Here is a tiny trained network, its code and every weight. The questions are about switching its units off for an input and a class, where a switched-off unit gives its printed mean instead of its output.

import numpy as np


def w(rows, s, z=0):
    codes = np.array(rows[::2]) - 128.0
    scale = np.full(codes.shape[1], s)
    scale[-1] = z or s
    return codes * scale


def f(y):
    return np.maximum(y, 0)


def log_softmax(a):
    a = a - a.max(-1, keepdims=True)
    return a - np.log(np.exp(a).sum(-1, keepdims=True))


def net(x, mask):
    res = np.array(x, float).reshape(1, 5) / 4 @ E
    y = f(res @ A[0][:, :-1].T + A[0][:, -1])
    res = res + np.where(mask, y, B[0][:, -1]) @ B[0][:, :-1]
    return log_softmax(res[-1] @ U[:, :-1].T + U[:, -1])


A, B = {}, {}
E = w([
[83,114,115,200,71,114,123,70],'x0',
[149,116,38,125,4,55,153,177],'x1',
[89,72,99,78,175,91,102,123],'x2',
[90,183,43,159,130,120,207,63],'x3',
[98,180,145,93,164,76,52,144],'x4',
],0.011)
A[0] = w([
[129,204,218,141,120,71,100,130,135],'N1',
[160,170,181,122,112,142,67,148,107],'N2',
[128,182,150,157,103,134,140,81,139],'N3',
[147,61,119,115,109,91,94,172,202],'N4',
[159,127,130,151,8,119,169,136,136],'N5',
[124,171,111,183,88,177,166,97,224],'N6',
[113,96,134,115,190,116,105,163,207],'N7',
[103,115,142,146,205,105,126,156,67],'N8',
[100,132,167,135,158,181,143,137,4],'N9',
[226,160,167,125,125,142,99,182,163],'N10',
[193,113,210,150,172,228,107,48,146],'N11',
[98,117,164,149,195,137,124,141,111],'N12',
[156,93,127,84,110,170,239,140,229],'N13',
[108,152,163,102,184,85,79,174,239],'N14',
[121,109,196,174,180,193,143,134,118],'N15',
],0.012,0.003)
B[0] = w([
[116,155,126,92,178,155,119,100,191],'N1',
[102,173,112,132,188,162,145,104,182],'N2',
[133,144,111,140,92,135,144,157,184],'N3',
[159,121,149,167,112,70,61,151,189],'N4',
[113,141,150,178,56,85,85,245,222],'N5',
[156,170,190,106,98,121,105,122,221],'N6',
[161,155,140,153,108,114,114,114,187],'N7',
[114,134,107,162,97,108,128,157,170],'N8',
[119,114,147,179,90,111,113,170,170],'N9',
[147,175,109,103,145,137,114,134,190],'N10',
[163,94,164,167,66,96,106,218,254],'N11',
[144,118,168,137,103,88,89,137,191],'N12',
[160,212,116,127,199,132,87,116,197],'N13',
[208,162,154,116,136,124,163,151,213],'N14',
[132,110,183,156,126,83,41,144,215],'N15',
],0.012,0.014)
U = w([
[36,81,98,133,109,90,113,3,94],'0',
[89,88,104,142,149,187,174,128,26],'1',
[181,106,141,187,32,83,91,177,158],'2',
[170,167,113,104,222,131,117,93,254],'3',
[79,103,125,126,101,206,116,130,57],'4',
],0.011,0.0035)

Each question gives the input, the list of numbers given to net, and the class t.
The units are the neurons (one row each of A and B). Each row of codes is followed by its name. A weight is (code - 128) times the scale printed after its matrix; where a second scale follows, it is the last column's (A, B and U).
mask holds one flag per neuron, in row order. A switched-off neuron (its flag False) gives its mean, the last column of its row in B, instead of its output. The means were averaged over made-up inputs and are rounded, as every weight is.
A unit's drop is (log p(t) with every unit on - log p(t) with that unit switched off) / (log p(t) with every unit on - log p(t) with every unit switched off).
The circuit of an input: a set's keep is (log p(t) with only the set's units on - log p(t) with every unit switched off) / (log p(t) with every unit on - log p(t) with every unit switched off). Starting from the 12 units with the biggest drops (on a tie, the unit counted first), units are removed one at a time, each time the one whose removal leaves the highest keep (on an exact tie, the one counted first), for as long as the keep stays at least 0.8.
units of the circuit, in order: the units of the circuit, biggest drop first
unit that matters most: the unit with the biggest drop
k most important neurons: the k neurons with the biggest drops, biggest first
drop of u: that unit's drop, to one decimal
input [-7,-7,7,5,8], class 2: unit that matters most -> N8
input [-6,-3,-3,-5,6], class 3: 3 most important neurons -> N2, N1, N5
input [0,1,7,7,-8], class 3: units of the circuit, in order -> N13, N11
input [8,-6,8,8,6], class 0: units of the circuit, in order -> N11, N13
input [-6,0,3,-1,-5], class 3: 3 most important neurons -> N5, N13, N11
input [7,-3,1,7,5], class 0: units of the circuit, in order -> N11, N5, N14
input [-2,1,3,-6,2], class 3: 3 most important neurons -> N11, N5, N2
input [-8,-3,-3,8,-2], class 3: drop of N5 -> 0.8
input [-5,-1,2,4,6], class 3: drop of N11 -> 0.2
input [3,-3,7,6,4], class 3: 2 most important neurons -> N11, N5
input [-7,5,2,4,8], class 3: drop of N11 -> 0.4
